Below is a small trained network, with its code and all its weights. Each question gives an input and a target symbol and asks what happens when units are switched off, that is, made to give their printed mean instead of their output.

import numpy as np


def w(rows, s, z=0):
    codes = np.array(rows[::2]) - 128.0
    scale = np.full(codes.shape[1], s)
    scale[-1] = z or s
    return codes * scale


def softmax(a):
    e = np.exp(a - a.max(-1, keepdims=True))
    return e / e.sum(-1, keepdims=True)


def log_softmax(a):
    a = a - a.max(-1, keepdims=True)
    return a - np.log(np.exp(a).sum(-1, keepdims=True))


def net(x, mask):
    ids = ['ΓΔΛΨΩαπτ'.index(c) for c in x.split()]
    T = len(ids)
    res = E[ids] + P[:T]
    u = 0
    for l in range(2):
        r = res
        for j in range(3):
            rows = slice(4 * j, 4 * j + 4)
            q, k, v = (r @ M[l][rows].T for M in (Q, K, V))
            z = softmax(np.where(np.tri(T) > 0, q @ k.T / 4**0.5, -1e9)) @ v
            o = O[l][rows]
            res = res + np.where(mask[u + j], z, o[:, -1]) @ o[:, :-1]
        u += 3
    return log_softmax(res[-1] @ U[:, :-1].T + U[:, -1])


Q, K, V, O = {}, {}, {}, {}
E = w([
[81,69,139,104,182,115,127],'Γ',
[181,174,14,108,122,92,130],'Δ',
[140,174,175,45,193,121,6],'Λ',
[52,179,142,200,56,90,86],'Ψ',
[191,65,106,88,242,121,73],'Ω',
[160,152,91,156,74,90,98],'α',
[179,109,60,99,96,211,147],'π',
[81,153,133,31,125,115,151],'τ',
],0.016)
P = w([
[97,96,120,110,79,120,152],'0',
[45,167,23,99,119,113,21],'1',
[74,152,33,95,114,123,35],'2',
[94,143,28,92,124,120,32],'3',
[158,52,183,254,118,174,186],'4',
[136,141,148,214,139,175,149],'5',
[130,165,151,176,113,165,177],'6',
[93,155,26,21,104,117,121],'7',
[170,69,170,120,85,120,244],'8',
[163,162,171,114,102,125,185],'9',
[176,178,244,132,93,130,204],'10',
[125,179,47,21,102,132,122],'11',
[110,139,125,118,114,142,150],'12',
[91,168,122,86,123,119,56],'13',
],0.0074)
Q[0] = w([
[151,178,44,166,91,160,181],'0.h1',
[152,159,38,147,74,131,109],'0.h1',
[158,148,89,137,90,186,102],'0.h1',
[89,111,73,35,145,34,66],'0.h1',
[184,138,240,154,138,214,156],'0.h2',
[116,140,74,42,125,67,62],'0.h2',
[110,165,98,125,159,106,39],'0.h2',
[138,110,82,117,143,126,161],'0.h2',
[162,114,28,98,75,145,108],'0.h3',
[130,100,118,20,165,168,101],'0.h3',
[126,173,119,182,57,50,116],'0.h3',
[60,176,136,108,160,2,41],'0.h3',
],0.0089)
K[0] = w([
[154,114,71,146,101,196,119],'0.h1',
[166,61,76,120,109,213,187],'0.h1',
[231,87,18,108,89,254,199],'0.h1',
[197,89,246,164,97,51,174],'0.h1',
[51,208,28,90,208,92,84],'0.h2',
[169,66,228,129,139,146,194],'0.h2',
[170,162,207,106,93,111,138],'0.h2',
[102,114,136,142,136,134,148],'0.h2',
[158,148,102,66,56,173,208],'0.h3',
[197,85,106,126,124,77,191],'0.h3',
[141,226,212,124,87,160,37],'0.h3',
[155,170,160,86,179,62,135],'0.h3',
],0.0072)
V[0] = w([
[184,131,116,82,189,91,84],'0.h1',
[97,132,182,110,151,142,121],'0.h1',
[134,120,77,100,106,156,151],'0.h1',
[123,84,95,130,133,135,144],'0.h1',
[126,153,106,90,73,167,149],'0.h2',
[173,250,126,90,133,135,73],'0.h2',
[192,112,102,141,122,173,132],'0.h2',
[127,164,115,153,104,83,117],'0.h2',
[155,90,94,153,101,93,150],'0.h3',
[98,163,96,154,102,103,120],'0.h3',
[130,170,143,184,113,89,161],'0.h3',
[153,125,109,106,174,77,133],'0.h3',
],0.012)
O[0] = w([
[114,65,126,106,33,96,176,254],'0.h1',
[96,112,112,3,151,174,132,153],'0.h1',
[169,186,155,205,42,173,146,129],'0.h1',
[107,134,194,162,112,111,145,105],'0.h1',
[227,92,168,38,118,182,27,107],'0.h2',
[171,148,44,67,97,108,138,252],'0.h2',
[136,130,142,119,70,51,70,116],'0.h2',
[62,160,73,119,133,113,83,104],'0.h2',
[103,99,115,165,89,145,149,86],'0.h3',
[58,69,113,89,116,189,76,89],'0.h3',
[44,91,120,99,106,134,70,2],'0.h3',
[63,177,155,133,92,79,159,195],'0.h3',
],0.0065,0.0082)
Q[1] = w([
[130,127,140,179,91,179,154],'1.h1',
[254,167,172,119,62,74,168],'1.h1',
[128,97,68,133,125,115,190],'1.h1',
[177,154,104,151,93,124,54],'1.h1',
[183,186,136,118,183,190,142],'1.h2',
[137,112,160,87,232,95,80],'1.h2',
[98,120,145,210,136,168,86],'1.h2',
[130,119,127,193,152,199,59],'1.h2',
[197,104,211,96,155,184,183],'1.h3',
[151,81,128,59,208,102,142],'1.h3',
[176,188,93,39,157,72,85],'1.h3',
[131,93,154,125,200,120,89],'1.h3',
],0.0067)
K[1] = w([
[117,126,124,181,128,174,21],'1.h1',
[199,189,53,175,52,184,254],'1.h1',
[54,178,137,109,103,138,114],'1.h1',
[140,102,133,118,69,118,141],'1.h1',
[156,96,127,91,96,164,207],'1.h2',
[78,105,141,117,171,139,203],'1.h2',
[171,64,167,119,166,162,27],'1.h2',
[109,81,48,105,153,187,84],'1.h2',
[68,119,68,154,88,73,165],'1.h3',
[36,88,129,105,146,74,143],'1.h3',
[106,183,223,50,126,78,176],'1.h3',
[88,122,133,129,151,53,118],'1.h3',
],0.0065)
V[1] = w([
[162,161,157,72,117,217,134],'1.h1',
[75,75,188,40,219,56,159],'1.h1',
[72,33,55,137,121,152,91],'1.h1',
[148,161,137,141,17,141,171],'1.h1',
[139,1,75,199,105,75,70],'1.h2',
[100,57,136,79,189,188,197],'1.h2',
[38,88,118,127,77,112,128],'1.h2',
[162,55,137,126,175,165,167],'1.h2',
[128,123,195,72,170,106,102],'1.h3',
[106,92,98,166,210,49,9],'1.h3',
[107,111,86,130,89,205,239],'1.h3',
[72,123,72,68,104,228,181],'1.h3',
],0.0053)
O[1] = w([
[237,90,161,113,122,161,113,180],'1.h1',
[164,164,113,116,87,175,189,1],'1.h1',
[81,174,95,69,103,116,123,73],'1.h1',
[82,71,98,129,116,98,28,237],'1.h1',
[2,137,131,65,127,136,96,89],'1.h2',
[128,80,221,102,82,106,177,77],'1.h2',
[160,155,173,124,107,168,137,104],'1.h2',
[103,3,156,44,148,133,207,90],'1.h2',
[161,164,213,153,81,29,162,151],'1.h3',
[36,36,85,135,182,91,104,60],'1.h3',
[164,137,144,122,45,199,139,130],'1.h3',
[126,182,173,163,70,147,41,164],'1.h3',
],0.0045,0.0063)
U = w([
[100,107,105,131,145,139,124,77],'Γ',
[146,86,24,2,118,134,173,4],'Δ',
[135,137,128,199,104,7,182,181],'Λ',
[62,70,93,68,118,188,104,115],'Ψ',
[100,95,187,118,167,186,165,235],'Ω',
[115,8,154,83,108,129,76,82],'α',
[183,100,162,133,89,231,101,230],'π',
[127,150,90,124,238,188,153,79],'τ',
],0.0052,0.0027)

Each question gives the input, a string of symbols that net reads in full, and the target symbol t.
The units are the heads (4 rows each of Q, K, V and O). Each row of codes is followed by its name. A weight is (code - 128) times the scale printed after its matrix; where a second scale follows, it is the last column's (O and U).
mask holds one flag per head, layer by layer. A switched-off head (its flag False) gives its mean, the last column of its rows in O, instead of its output. The means were averaged over made-up inputs and are rounded, as every weight is.
A unit's drop is (log p(t) with every unit on - log p(t) with that unit switched off) / (log p(t) with every unit on - log p(t) with every unit switched off).
The circuit of an input: a set's keep is (log p(t) with only the set's units on - log p(t) with every unit switched off) / (log p(t) with every unit on - log p(t) with every unit switched off). Starting from all 6 units, units are removed one at a time, each time the one whose removal leaves the highest keep (on an exact tie, the one counted first), for as long as the keep stays at least 0.8.
units of the circuit, in order: the units of the circuit, biggest drop first
which heads matter: for each layer, one digit per head in row order, 1 if its drop is at least 0.15 and else 0, layers parted by /
drop of u: that unit's drop, to one decimal
input Ω Λ α Ω Ω, target Δ: which heads matter => 110 / 001
input π Ψ π Δ, target π: units of the circuit, in order => [0.h1 0.h2]
input Γ Λ Λ, target Ω: units of the circuit, in order => [0.h2 1.h2 1.h1]
input Λ Λ Λ Λ π Ω Λ Λ Ω Ψ π α, target π: units of the circuit, in order => [0.h1 1.h3]
input π Λ Γ, target α: which heads matter => 010 / 000
input Λ Λ Λ Δ, target Λ: units of the circuit, in order => [0.h1]
input Λ α Ψ Ψ Ω Λ Ω Λ, target Λ: units of the circuit, in order => [0.h2 0.h3]
input Λ Λ Λ Λ τ, target Δ: which heads matter => 110 / 000
input Λ Λ Γ, target Δ: units of the circuit, in order => [0.h1 1.h1]
input Γ α Ω Λ, target Ω: which heads matter => 010 / 010
input Ψ Λ Λ Ω, target τ: which heads matter => 110 / 100
input π Λ Λ Λ Δ Ω, target Δ: units of the circuit, in order => [0.h2 0.h1]
input α α Λ Ω π Ω Ω Ω, target α: which heads matter => 010 / 100
input π Ψ Λ τ, target α: which heads matter => 011 / 100
input α π Ω π Λ Ω π Λ π α α, target π: units of the circuit, in order => [1.h3 0.h1]
input π Ψ α Δ Δ, target π: which heads matter => 101 / 000
input Λ Ψ Λ Ψ Ω Δ Λ π Ω Λ Λ Δ, target Λ: which heads matter => 010 / 000
input Γ Λ Λ τ, target Ω: which heads matter => 010 / 000
input τ Λ Λ Λ, target π: units of the circuit, in order => [0.h2 1.h1 1.h3]
input Ω Λ Λ π, target π: which heads matter => 100 / 001
input Ψ Λ Λ τ, target τ: which heads matter => 110 / 100
input Λ Λ Λ Ω τ, target Δ: units of the circuit, in order => [0.h1 0.h2]
input Λ π π Δ Ω, target α: which heads matter => 110 / 100
input π Ψ Λ, target α: units of the circuit, in order => [0.h2 1.h1 1.h3]
input π π Ω Ψ, target π: units of the circuit, in order => [0.h1 1.h3]
input Ω Λ Λ Γ, target Λ: which heads matter => 011 / 000
input π Λ π Λ, target α: units of the circuit, in order => [0.h2 1.h1 0.h1]
input τ Γ Ω, target π: units of the circuit, in order => [0.h2 1.h1 1.h3]
input Ω Λ α Λ, target Λ: drop of 0.h1 => 0.1
input Ω Λ α Ω, target Λ: drop of 0.h2 => 0.3
